Here is a tiny trained network, its code and every weight. The questions are about switching its units off for an input and a target symbol, where a switched-off unit gives its printed mean instead of its output.

import numpy as np


def w(rows, s, z=0):
    codes = np.array(rows[::2]) - 128.0
    scale = np.full(codes.shape[1], s)
    scale[-1] = z or s
    return codes * scale


def f(y):
    return y / 2 * (1 + np.tanh(0.7978845608 * (y + 0.044715 * y**3)))


def softmax(a):
    e = np.exp(a - a.max(-1, keepdims=True))
    return e / e.sum(-1, keepdims=True)


def log_softmax(a):
    a = a - a.max(-1, keepdims=True)
    return a - np.log(np.exp(a).sum(-1, keepdims=True))


def net(x, mask):
    ids = ['βγθλμτφ'.index(c) for c in x.split()]
    T = len(ids)
    res = E[ids] + P[:T]
    u = 0
    for l in range(3):
        q, k, v = (res @ M[l].T for M in (Q, K, V))
        z = softmax(np.where(np.tri(T) > 0, q @ k.T / 3**0.5, -1e9)) @ v
        res = res + np.where(mask[u], z, O[l][:, -1]) @ O[l][:, :-1]
        u += 1
        y = f(res @ A[l][:, :-1].T + A[l][:, -1])
        res = res + np.where(mask[u : u + 8], y, B[l][:, -1]) @ B[l][:, :-1]
        u += 8
    return log_softmax(res[-1] @ U[:, :-1].T + U[:, -1])


Q, K, V, O, A, B = {}, {}, {}, {}, {}, {}
E = w([
[168,58,89,206,62,115,98,125,159],'β',
[57,122,117,187,140,254,117,99,224],'γ',
[142,132,126,109,168,67,119,73,28],'θ',
[151,188,182,103,205,169,68,108,137],'λ',
[93,44,77,111,225,116,146,166,88],'μ',
[88,83,70,85,179,137,178,206,197],'τ',
[124,83,138,211,75,122,181,225,87],'φ',
],0.018)
P = w([
[123,100,164,52,152,187,209,66,94],'0',
[197,94,132,72,68,198,164,130,154],'1',
[160,102,127,114,95,187,146,131,139],'2',
[163,101,113,108,114,165,100,167,120],'3',
[133,112,116,120,123,150,114,142,122],'4',
[105,111,129,124,144,150,115,146,136],'5',
[82,135,131,144,152,164,109,133,124],'6',
[96,125,139,147,174,130,125,136,141],'7',
[74,148,125,185,162,154,144,93,124],'8',
[94,153,119,136,166,84,126,124,122],'9',
[57,171,125,174,164,116,154,79,120],'10',
[1,166,92,102,127,87,84,119,105],'11',
],0.0081)
Q[0] = w([
[255,129,118,249,54,103,96,73,237],'L0H0',
[75,153,119,119,104,89,116,215,103],'L0H0',
[139,187,250,30,50,198,115,79,168],'L0H0',
],0.0039)
K[0] = w([
[119,121,27,94,147,126,36,92,254],'L0H0',
[170,108,162,126,93,177,142,163,209],'L0H0',
[91,135,85,75,183,130,40,87,191],'L0H0',
],0.007)
V[0] = w([
[70,90,176,161,73,178,152,186,47],'L0H0',
[166,122,63,92,159,171,164,50,79],'L0H0',
[85,164,254,123,38,107,133,204,111],'L0H0',
],0.0055)
O[0] = w([
[135,85,254,186,142,80,202,74,135,253],'L0H0',
[164,34,104,7,230,193,78,169,156,171],'L0H0',
[125,150,96,168,162,84,175,90,125,73],'L0H0',
],0.0089,0.0032)
A[0] = w([
[100,138,103,135,182,172,113,123,124,137],'L0N0',
[180,172,151,200,2,50,114,132,124,214],'L0N1',
[144,215,39,88,133,137,19,103,149,177],'L0N2',
[112,105,181,154,160,106,218,97,122,51],'L0N3',
[72,138,137,124,161,129,164,113,41,190],'L0N4',
[136,146,202,84,132,114,150,115,32,219],'L0N5',
[95,37,90,89,170,124,198,123,178,251],'L0N6',
[118,120,164,144,208,135,156,87,108,91],'L0N7',
],0.0064,0.0015)
B[0] = w([
[124,155,60,134,161,126,2,139,120,188],'L0N0',
[94,92,174,169,128,157,97,115,117,206],'L0N1',
[91,83,175,167,227,98,145,114,183,185],'L0N2',
[100,142,165,129,160,134,90,116,77,222],'L0N3',
[151,116,92,147,225,142,162,94,116,191],'L0N4',
[162,87,103,112,234,137,195,112,148,187],'L0N5',
[105,204,68,146,108,210,112,121,215,255],'L0N6',
[146,139,78,69,168,75,152,81,137,203],'L0N7',
],0.0069,0.006)
Q[1] = w([
[138,84,195,179,192,96,180,23,101],'L1H0',
[198,222,209,83,111,67,100,30,157],'L1H0',
[174,150,123,76,104,189,252,236,82],'L1H0',
],0.0043)
K[1] = w([
[139,152,134,218,141,155,218,110,101],'L1H0',
[140,77,171,108,58,114,142,130,112],'L1H0',
[185,115,121,2,225,160,141,107,182],'L1H0',
],0.0056)
V[1] = w([
[198,217,137,115,96,252,153,191,151],'L1H0',
[115,161,80,165,121,146,169,180,60],'L1H0',
[122,162,188,185,80,11,221,87,195],'L1H0',
],0.0041)
O[1] = w([
[96,144,83,54,112,82,182,86,152,100],'L1H0',
[129,219,127,206,181,149,109,112,102,113],'L1H0',
[110,98,186,190,168,164,40,255,159,3],'L1H0',
],0.0073,0.0034)
A[1] = w([
[2,203,140,85,78,213,52,110,174,71],'L1N0',
[135,113,151,156,112,128,224,158,138,234],'L1N1',
[93,105,164,164,180,74,108,231,118,136],'L1N2',
[181,61,163,211,10,128,37,107,111,193],'L1N3',
[96,102,134,124,80,20,192,44,62,254],'L1N4',
[86,167,110,103,126,77,168,135,179,163],'L1N5',
[41,129,181,116,61,210,219,156,186,219],'L1N6',
[131,103,128,169,153,122,53,132,89,122],'L1N7',
],0.0054,0.0011)
B[1] = w([
[186,138,133,232,153,2,163,121,108,242],'L1N0',
[74,89,30,105,104,219,154,127,134,168],'L1N1',
[34,164,10,158,102,134,106,65,91,254],'L1N2',
[69,246,197,68,21,148,74,106,131,227],'L1N3',
[158,90,198,176,219,223,148,183,183,184],'L1N4',
[162,149,125,237,239,162,119,195,68,158],'L1N5',
[152,124,59,236,59,173,82,138,128,219],'L1N6',
[90,192,157,55,136,32,145,108,157,204],'L1N7',
],0.0055,0.0056)
Q[2] = w([
[156,64,83,100,48,86,220,199,14],'L2H0',
[59,108,155,135,89,152,74,73,254],'L2H0',
[177,143,86,22,144,92,169,162,93],'L2H0',
],0.0047)
K[2] = w([
[238,119,110,50,174,60,129,86,255],'L2H0',
[53,170,205,135,85,111,192,188,188],'L2H0',
[210,147,125,128,155,111,107,176,149],'L2H0',
],0.0058)
V[2] = w([
[235,157,139,231,137,160,185,94,61],'L2H0',
[191,135,96,120,162,119,140,114,102],'L2H0',
[130,255,121,155,89,96,88,89,137],'L2H0',
],0.0065)
O[2] = w([
[93,119,138,175,141,166,44,169,71,255],'L2H0',
[88,168,154,189,179,145,1,149,131,42],'L2H0',
[151,116,61,36,126,62,129,98,187,103],'L2H0',
],0.0078,0.0048)
A[2] = w([
[137,157,105,88,221,71,124,190,120,25],'L2N0',
[124,74,152,197,109,209,194,172,92,65],'L2N1',
[135,87,122,214,209,93,69,138,88,152],'L2N2',
[148,51,87,132,183,117,218,55,93,206],'L2N3',
[117,161,201,63,25,60,57,29,144,249],'L2N4',
[124,201,1,200,30,153,135,187,207,171],'L2N5',
[228,118,104,140,130,74,56,59,229,142],'L2N6',
[124,41,119,57,106,188,138,102,237,171],'L2N7',
],0.006,0.0016)
B[2] = w([
[109,135,143,133,86,134,241,153,152,190],'L2N0',
[106,71,133,59,205,71,78,109,137,197],'L2N1',
[87,147,166,196,88,204,123,134,237,254],'L2N2',
[152,43,81,139,97,163,57,202,144,232],'L2N3',
[163,138,114,163,174,179,230,165,193,184],'L2N4',
[173,122,251,164,212,69,145,170,92,253],'L2N5',
[155,66,117,87,85,29,71,88,81,184],'L2N6',
[111,253,115,109,64,112,143,93,106,188],'L2N7',
],0.0063,0.0097)
U = w([
[147,33,187,87,160,148,120,211,126,197],'β',
[131,205,128,135,190,103,171,227,111,180],'γ',
[51,246,154,137,128,123,208,74,171,66],'θ',
[148,103,91,142,111,63,59,91,141,2],'λ',
[65,139,187,3,201,59,114,103,190,142],'μ',
[90,136,3,106,106,149,115,179,129,154],'τ',
[66,164,143,96,145,88,153,132,26,165],'φ',
],0.0058,0.0013)

Each question gives the input, a string of symbols that net reads in full, and the target symbol t.
The units are the heads (3 rows each of Q, K, V and O) and the neurons (one row each of A and B). Each row of codes is followed by its name. A weight is (code - 128) times the scale printed after its matrix; where a second scale follows, it is the last column's (O, A, B and U).
mask holds one flag per unit, layer by layer, with each layer's heads first. A switched-off unit (its flag False) gives its mean, the last column of its rows in O or B, instead of its output. The means were averaged over made-up inputs and are rounded, as every weight is.
A unit's drop is (log p(t) with every unit on - log p(t) with that unit switched off) / (log p(t) with every unit on - log p(t) with every unit switched off).
The circuit of an input: a set's keep is (log p(t) with only the set's units on - log p(t) with every unit switched off) / (log p(t) with every unit on - log p(t) with every unit switched off). Starting from the 12 units with the biggest drops (on a tie, the unit counted first), units are removed one at a time, each time the one whose removal leaves the highest keep (on an exact tie, the one counted first), for as long as the keep stays at least 0.8.
circuit, biggest first: the units of the circuit, biggest drop first
unit that matters most: the unit with the biggest drop
top k neurons: the k neurons with the biggest drops, biggest first
k most important neurons of layer l: the k neurons of layer l with the biggest drops, biggest first
drop when u is switched off: that unit's drop, to one decimal
input γ μ τ φ τ μ τ λ τ λ μ μ, target θ: circuit, biggest first	(L0H0)
input μ φ λ λ γ λ τ φ τ θ λ θ, target β: circuit, biggest first	(L2N3, L0N5, L1N4, L0H0)
input τ φ λ, target β: circuit, biggest first	(L0N6, L0H0, L2N7, L1H0)
input λ μ μ φ θ λ λ θ β, target β: 2 most important neurons of layer 1	(L1N2, L1N4)
input λ λ λ, target μ: circuit, biggest first	(L2H0, L1H0)
input τ γ φ τ μ λ λ γ, target γ: top 3 neurons	(L1N0, L2N5, L2N3)
input φ μ β, target β: circuit, biggest first	(L0H0, L1H0)
input φ θ λ, target β: top 2 neurons	(L2N7, L0N5)
input τ θ θ θ λ τ τ θ θ λ θ φ, target β: top 2 neurons	(L1N4, L2N1)
input λ μ φ γ φ β λ τ μ γ λ β, target θ: top 3 neurons	(L1N3, L2N4, L0N1)
input φ τ γ, target β: 3 most important neurons of layer 2	(L2N5, L2N1, L2N7)
input μ γ τ τ θ φ β τ φ, target φ: top 2 neurons	(L0N1, L1N3)
input τ λ γ λ λ β λ λ φ γ, target γ: top 2 neurons	(L2N5, L1N0)
input φ γ φ, target φ: unit that matters most	L1H0
input γ φ φ φ τ λ φ γ φ, target θ: 2 most important neurons of layer 0	(L0N3, L0N1)
input λ β τ λ λ β γ λ θ, target β: 3 most important neurons of layer 1	(L1N4, L1N2, L1N3)
input β γ φ φ β β, target θ: top 3 neurons	(L1N3, L0N1, L2N4)
input θ γ μ γ θ φ φ φ, target θ: 3 most important neurons of layer 2	(L2N3, L2N6, L2N5)
input λ θ λ τ τ μ τ λ μ τ φ, target β: 2 most important neurons of layer 0	(L0N0, L0N2)
input γ β θ λ, target μ: unit that matters most	L0N2
input γ β θ φ μ λ λ φ γ τ β τ, target γ: 2 most important neurons of layer 2	(L2N5, L2N6)
input θ θ λ φ λ μ θ λ φ θ τ τ, target γ: drop when L2N3 is switched off	0.0
input μ λ λ λ λ θ φ θ θ μ θ μ, target θ: drop when L2N0 is switched off	0.1
input μ θ β φ μ τ γ, target β: drop when L1N7 is switched off	0.1
input λ γ γ, target λ: drop when L0N6 is switched off	0.0
